Here is a tiny trained network, its code and every weight. The questions are about switching its units off for an input and a target symbol, where a switched-off unit gives its printed mean instead of its output.

import numpy as np


def w(rows, s, z=0):
    codes = np.array(rows[::2]) - 128.0
    scale = np.full(codes.shape[1], s)
    scale[-1] = z or s
    return codes * scale


def norm(h):
    return h / np.sqrt((h * h).mean(-1, keepdims=True) + 1e-5)


def softmax(a):
    e = np.exp(a - a.max(-1, keepdims=True))
    return e / e.sum(-1, keepdims=True)


def log_softmax(a):
    a = a - a.max(-1, keepdims=True)
    return a - np.log(np.exp(a).sum(-1, keepdims=True))


def net(x, mask):
    ids = ['ΦΨΩβεζηλξπσ'.index(c) for c in x.split()]
    T = len(ids)
    res = E[ids] + P[:T]
    u = 0
    for l in range(2):
        r = norm(res)
        for j in range(3):
            rows = slice(3 * j, 3 * j + 3)
            q, k, v = (r @ M[l][rows].T for M in (Q, K, V))
            z = softmax(np.where(np.tri(T) > 0, q @ k.T / 3**0.5, -1e9)) @ v
            o = O[l][rows]
            res = res + np.where(mask[u + j], z, o[:, -1]) @ o[:, :-1]
        u += 3
    return log_softmax(norm(res)[-1] @ U[:, :-1].T + U[:, -1])


Q, K, V, O = {}, {}, {}, {}
E = w([
[162,76,173,128,115,188,152,128,106,137,111],'Φ',
[147,87,167,149,97,137,122,125,155,117,58],'Ψ',
[154,122,138,157,108,89,141,139,154,138,122],'Ω',
[79,74,123,135,143,110,69,94,154,70,97],'β',
[123,77,161,115,92,88,127,5,123,116,81],'ε',
[181,196,154,77,135,126,87,118,144,128,104],'ζ',
[108,150,107,131,56,103,166,129,101,133,103],'η',
[23,151,124,61,140,167,157,121,104,131,129],'λ',
[150,59,86,94,99,134,116,84,73,153,232],'ξ',
[143,149,129,64,128,113,104,202,101,110,147],'π',
[127,131,30,91,152,128,129,143,126,201,98],'σ',
],0.0025)
P = w([
[137,134,148,128,112,180,160,98,236,143,148],'0',
[51,113,130,109,75,118,68,187,62,181,109],'1',
[151,71,116,3,117,99,171,117,163,88,92],'2',
[154,142,115,161,175,142,148,115,90,87,123],'3',
[79,97,152,122,97,77,59,190,43,155,109],'4',
[204,28,83,30,115,115,160,160,160,41,133],'5',
],0.0021)
Q[0] = w([
[143,84,202,161,124,93,114,155,174,119,148],'L0H1',
[198,206,138,165,131,63,109,104,154,120,127],'L0H1',
[125,226,46,239,140,139,176,140,138,128,158],'L0H1',
[94,203,151,220,205,203,105,106,124,126,172],'L0H2',
[132,165,127,235,149,157,153,24,149,80,145],'L0H2',
[131,145,70,12,158,145,255,88,228,52,163],'L0H2',
[158,97,124,100,111,58,160,160,84,133,16],'L0H3',
[104,210,204,164,118,109,92,242,105,252,68],'L0H3',
[215,127,82,137,158,126,135,17,132,19,169],'L0H3',
],0.0047)
K[0] = w([
[122,84,141,159,107,74,81,143,134,151,139],'L0H1',
[173,150,101,141,152,65,114,154,91,122,128],'L0H1',
[181,142,87,166,166,106,163,118,125,105,187],'L0H1',
[89,122,134,61,75,124,134,189,173,169,85],'L0H2',
[126,159,154,107,58,105,166,145,139,161,61],'L0H2',
[125,254,134,165,190,182,203,151,134,124,141],'L0H2',
[106,168,114,99,115,113,166,74,133,125,79],'L0H3',
[153,201,168,99,99,140,45,119,133,158,92],'L0H3',
[80,65,121,145,136,119,154,132,98,91,139],'L0H3',
],0.0067)
V[0] = w([
[125,100,67,91,144,112,103,129,157,199,190],'L0H1',
[118,192,137,107,117,102,84,169,185,119,60],'L0H1',
[143,119,82,114,136,130,103,189,47,169,73],'L0H1',
[49,81,83,79,135,146,193,108,106,136,188],'L0H2',
[196,22,141,161,96,144,149,95,80,171,247],'L0H2',
[76,133,180,170,147,127,202,86,118,99,72],'L0H2',
[203,224,144,50,149,60,59,91,99,58,53],'L0H3',
[42,156,136,135,143,118,165,158,156,125,129],'L0H3',
[153,111,99,108,109,126,146,168,105,133,251],'L0H3',
],0.0025)
O[0] = w([
[146,184,188,140,89,93,155,122,195,105,115,142],'L0H1',
[80,127,92,194,96,115,147,138,120,95,178,254],'L0H1',
[118,67,174,122,99,240,152,117,147,144,144,118],'L0H1',
[151,194,66,185,106,92,92,152,145,91,172,106],'L0H2',
[101,92,89,149,131,203,221,161,150,116,251,112],'L0H2',
[149,169,107,94,72,214,89,128,119,127,98,146],'L0H2',
[166,144,77,142,83,234,49,136,176,167,199,139],'L0H3',
[142,48,115,132,122,100,196,152,148,133,96,112],'L0H3',
[112,126,145,98,112,110,66,84,153,138,19,52],'L0H3',
],0.0027,0.0009)
Q[1] = w([
[136,92,108,24,61,126,138,168,201,154,102],'L1H1',
[228,148,50,141,105,156,82,76,63,57,140],'L1H1',
[183,164,74,76,146,147,194,75,213,62,144],'L1H1',
[103,130,197,202,174,104,163,159,166,188,134],'L1H2',
[109,184,131,229,119,184,115,135,77,143,169],'L1H2',
[63,167,184,182,145,108,110,128,79,170,110],'L1H2',
[171,215,148,225,211,162,109,106,50,102,145],'L1H3',
[192,101,96,60,145,172,183,112,166,63,143],'L1H3',
[185,136,80,194,125,120,133,120,1,35,76],'L1H3',
],0.0065)
K[1] = w([
[184,119,103,228,96,130,203,115,118,141,81],'L1H1',
[140,137,59,47,140,131,147,176,27,157,174],'L1H1',
[174,217,107,121,147,151,190,203,135,184,81],'L1H1',
[78,74,205,121,104,88,111,51,153,133,128],'L1H2',
[95,73,92,43,52,140,82,111,92,172,159],'L1H2',
[68,106,149,113,25,93,149,110,152,188,140],'L1H2',
[74,165,2,51,164,138,136,161,115,146,100],'L1H3',
[204,90,84,179,179,126,108,117,92,73,125],'L1H3',
[144,84,51,33,124,117,111,190,26,179,158],'L1H3',
],0.0063)
V[1] = w([
[150,181,144,101,204,146,89,226,186,134,115],'L1H1',
[18,113,100,130,154,131,77,55,144,38,139],'L1H1',
[106,76,116,128,161,118,123,248,136,74,113],'L1H1',
[58,94,30,109,137,80,112,89,132,94,139],'L1H2',
[107,169,174,89,128,98,88,255,98,124,173],'L1H2',
[156,94,106,163,116,104,174,240,124,221,97],'L1H2',
[119,77,144,199,90,142,95,97,177,43,110],'L1H3',
[140,92,200,81,142,121,81,195,100,84,175],'L1H3',
[119,188,181,104,47,143,152,80,89,85,149],'L1H3',
],0.0041)
O[1] = w([
[134,82,119,142,57,119,76,219,13,76,117,9],'L1H1',
[115,64,33,23,128,112,142,236,249,93,144,134],'L1H1',
[115,79,36,209,31,154,152,163,131,194,86,186],'L1H1',
[129,204,212,118,110,186,144,94,54,100,201,240],'L1H2',
[219,128,111,212,172,168,213,36,185,129,117,137],'L1H2',
[222,125,80,52,191,125,88,151,161,35,162,209],'L1H2',
[142,219,108,224,232,101,148,109,72,179,168,162],'L1H3',
[71,227,170,64,124,6,130,125,151,64,145,91],'L1H3',
[123,180,110,202,93,114,3,214,213,141,129,168],'L1H3',
],0.0032,0.0015)
U = w([
[165,31,156,67,122,221,157,102,78,95,117,159],'Φ',
[79,65,206,137,121,102,117,118,151,186,20,156],'Ψ',
[189,113,116,183,197,65,216,62,140,113,91,68],'Ω',
[94,78,53,86,88,119,117,212,214,108,99,136],'β',
[136,191,170,30,172,124,127,73,215,104,156,121],'ε',
[184,149,99,215,108,225,40,134,152,163,162,152],'ζ',
[147,200,109,164,3,71,142,113,116,50,80,2],'η',
[43,197,192,123,122,153,137,98,50,187,134,235],'λ',
[72,125,81,178,149,153,220,167,106,90,254,60],'ξ',
[145,149,210,119,137,67,26,195,57,60,143,220],'π',
[130,123,53,122,190,87,76,151,48,201,93,102],'σ',
],0.0066,0.0014)

Each question gives the input, a string of symbols that net reads in full, and the target symbol t.
The units are the heads (3 rows each of Q, K, V and O). Each row of codes is followed by its name. A weight is (code - 128) times the scale printed after its matrix; where a second scale follows, it is the last column's (O and U).
mask holds one flag per head, layer by layer. A switched-off head (its flag False) gives its mean, the last column of its rows in O, instead of its output. The means were averaged over made-up inputs and are rounded, as every weight is.
A unit's drop is (log p(t) with every unit on - log p(t) with that unit switched off) / (log p(t) with every unit on - log p(t) with every unit switched off).
The circuit of an input: a set's keep is (log p(t) with only the set's units on - log p(t) with every unit switched off) / (log p(t) with every unit on - log p(t) with every unit switched off). Starting from all 6 units, units are removed one at a time, each time the one whose removal leaves the highest keep (on an exact tie, the one counted first), for as long as the keep stays at least 0.8.
circuit, biggest first: the units of the circuit, biggest drop first
most important unit: the unit with the biggest drop
which heads matter: for each layer, one digit per head in row order, 1 if its drop is at least 0.15 and else 0, layers parted by /
input Ψ η β, target σ: circuit, biggest first -> [L1H3 L1H2]
input η Ψ β β β σ, target λ: which heads matter -> 000 / 010
input Ω ε Ω ξ η, target ξ: circuit, biggest first -> [L0H2]
input Ω Ω Ω Ψ λ η, target σ: circuit, biggest first -> [L1H3 L1H2]
input Ω Ω β, target Φ: circuit, biggest first -> [L0H1 L1H3 L0H2]
input ξ Ω λ σ Ω π, target π: which heads matter -> 100 / 100
input Ω σ Ω Ω π π, target Φ: circuit, biggest first -> [L1H3 L0H1]
input Ψ η ε ζ η Ω, target Ψ: which heads matter -> 010 / 010
input ε η η Ω Ω, target ε: which heads matter -> 000 / 100
input Ω Ω η ε β Ω, target ζ: which heads matter -> 000 / 001
input Ω Ω β Ω, target ξ: circuit, biggest first -> [L1H1 L0H3 L1H2]
input η Ω ξ ε, target ε: circuit, biggest first -> [L1H1 L0H3]
input Ω Φ Φ η, target ζ: circuit, biggest first -> [L0H1 L1H3]
input ξ β β Φ, target ξ: which heads matter -> 010 / 111
input Ω π β ζ Ω, target ζ: most important unit -> L0H3
input Φ Ω β Ω β β, target Φ: which heads matter -> 110 / 101
input η Φ Ω Ω Ω, target Ω: circuit, biggest first -> [L1H2 L1H1 L0H2]
input ζ π η Ω ζ ζ, target Φ: which heads matter -> 100 / 001
input Ω Ω π, target Φ: which heads matter -> 100 / 101
input π ξ η σ β ζ, target π: circuit, biggest first -> [L1H1 L1H2]
input η Ω β ζ σ ξ, target Ψ: circuit, biggest first -> [L1H2 L0H2]
input β π Φ π ζ, target ζ: which heads matter -> 001 / 010
input β ζ σ, target λ: circuit, biggest first -> [L1H2 L0H1]
